Here is a tiny trained network, its code and every weight. The questions are about switching its units off for an input and a class, where a switched-off unit gives its printed mean instead of its output.

import numpy as np


def w(rows, s, z=0):
    codes = np.array(rows[::2]) - 128.0
    scale = np.full(codes.shape[1], s)
    scale[-1] = z or s
    return codes * scale


def f(y):
    return y / 2 * (1 + np.tanh(0.7978845608 * (y + 0.044715 * y**3)))


def log_softmax(a):
    a = a - a.max(-1, keepdims=True)
    return a - np.log(np.exp(a).sum(-1, keepdims=True))


def net(x, mask):
    res = np.array(x, float).reshape(1, 6) / 4 @ E
    y = f(res @ A[0][:, :-1].T + A[0][:, -1])
    res = res + np.where(mask, y, B[0][:, -1]) @ B[0][:, :-1]
    return log_softmax(res[-1] @ U[:, :-1].T + U[:, -1])


A, B = {}, {}
E = w([
[204,136,99,91,118,200,43],'x0',
[162,170,39,99,150,114,157],'x1',
[128,247,148,164,142,155,119],'x2',
[176,134,125,188,160,113,146],'x3',
[121,141,97,166,191,159,126],'x4',
[123,127,130,126,134,132,128],'x5',
],0.012)
A[0] = w([
[145,165,62,85,149,72,141,224],'n1',
[174,134,106,150,203,185,169,254],'n2',
[145,168,198,114,72,83,113,211],'n3',
[135,108,196,144,125,194,141,172],'n4',
[113,188,127,125,92,190,166,101],'n5',
[142,152,115,173,172,123,100,207],'n6',
[152,150,144,53,82,161,65,156],'n7',
[175,179,95,145,112,201,7,81],'n8',
[137,226,167,141,45,188,173,146],'n9',
[61,141,91,131,116,85,170,101],'n10',
[79,131,207,210,73,95,147,138],'n11',
[113,178,92,141,136,139,123,173],'n12',
[186,97,115,128,151,155,65,62],'n13',
[85,142,122,143,146,72,127,48],'n14',
[138,159,68,95,67,104,171,166],'n15',
[97,96,136,188,74,171,94,173],'n16',
[245,102,171,193,151,87,153,177],'n17',
[142,49,86,92,131,88,113,184],'n18',
],0.011,0.0036)
B[0] = w([
[149,59,254,127,196,153,47,190],'n1',
[84,93,155,52,157,114,126,205],'n2',
[76,86,162,74,123,176,115,184],'n3',
[188,144,189,65,227,160,151,172],'n4',
[125,111,124,185,152,127,204,165],'n5',
[76,74,104,147,144,116,161,179],'n6',
[62,80,139,130,130,53,64,218],'n7',
[128,114,152,135,105,77,112,254],'n8',
[148,24,111,222,104,133,216,204],'n9',
[126,222,175,175,174,79,45,173],'n10',
[150,76,126,127,172,81,98,213],'n11',
[115,30,95,109,127,109,155,173],'n12',
[86,131,115,183,75,7,104,189],'n13',
[149,203,176,125,78,87,93,149],'n14',
[155,99,199,73,169,177,138,167],'n15',
[203,63,184,102,163,155,114,172],'n16',
[20,189,131,110,135,205,49,191],'n17',
[122,39,65,213,103,127,177,214],'n18',
],0.007,0.012)
U = w([
[169,168,146,159,120,2,34,44],'0',
[184,103,135,108,159,125,99,253],'1',
[244,96,161,67,202,155,80,68],'2',
[95,119,132,115,129,157,72,204],'3',
[138,74,95,188,83,158,165,112],'4',
[114,109,132,84,127,136,105,178],'5',
[108,211,88,80,46,198,133,108],'6',
[244,198,60,93,78,195,127,3],'7',
],0.0093,0.0043)

Each question gives the input, the list of numbers given to net, and the class t.
The units are the neurons (one row each of A and B). Each row of codes is followed by its name. A weight is (code - 128) times the scale printed after its matrix; where a second scale follows, it is the last column's (A, B and U).
mask holds one flag per neuron, in row order. A switched-off neuron (its flag False) gives its mean, the last column of its row in B, instead of its output. The means were averaged over made-up inputs and are rounded, as every weight is.
A unit's drop is (log p(t) with every unit on - log p(t) with that unit switched off) / (log p(t) with every unit on - log p(t) with every unit switched off).
The circuit of an input: a set's keep is (log p(t) with only the set's units on - log p(t) with every unit switched off) / (log p(t) with every unit on - log p(t) with every unit switched off). Starting from the 12 units with the biggest drops (on a tie, the unit counted first), units are removed one at a time, each time the one whose removal leaves the highest keep (on an exact tie, the one counted first), for as long as the keep stays at least 0.8.
circuit, biggest first: the units of the circuit, biggest drop first
top k neurons: the k neurons with the biggest drops, biggest first
drop when u is switched off: that unit's drop, to one decimal
input [8,5,5,-7,8,-3], class 0: circuit, biggest first => [n8]
input [2,-1,-6,8,6,-6], class 3: top 2 neurons => [n17 n9]
input [-6,3,1,7,3,-5], class 3: top 3 neurons => [n17 n13 n8]
input [3,-8,2,-2,-3,0], class 2: circuit, biggest first => [n4 n16]
input [-4,3,6,-5,-4,4], class 4: top 2 neurons => [n9 n5]
input [6,-2,2,-3,-5,-4], class 0: top 3 neurons => [n7 n8 n13]
input [-4,7,3,7,2,-5], class 2: top 3 neurons => [n1 n13 n15]
input [-1,4,4,3,-2,-1], class 2: circuit, biggest first => [n1 n13]
input [-6,-6,-4,-4,2,7], class 1: top 2 neurons => [n13 n7]
input [-1,2,-4,6,-6,-2], class 3: top 2 neurons => [n17 n9]
input [1,2,0,6,-4,-3], class 3: circuit, biggest first => [n17 n11]
input [1,-8,4,5,8,4], class 2: top 2 neurons => [n4 n16]
input [2,-4,7,2,-6,6], class 4: top 2 neurons => [n9 n1]
input [-1,-4,-7,-4,-3,-3], class 4: top 2 neurons => [n18 n1]
input [5,-8,3,0,-1,2], class 2: circuit, biggest first => [n4]
input [-3,8,4,3,-3,4], class 2: circuit, biggest first => [n1 n15]
input [-6,4,7,4,-7,3], class 4: top 4 neurons => [n9 n7 n5 n4]
input [8,-2,3,4,-4,7], class 0: top 3 neurons => [n13 n8 n7]
input [6,4,8,3,-4,5], class 4: drop when n9 is switched off => 1.0
input [-7,-4,3,-4,0,6], class 0: circuit, biggest first => [n10]
input [-5,7,-1,8,6,-2], class 3: drop when n17 is switched off => 0.7
input [6,4,-2,5,2,-6], class 0: drop when n3 is switched off => 0.1
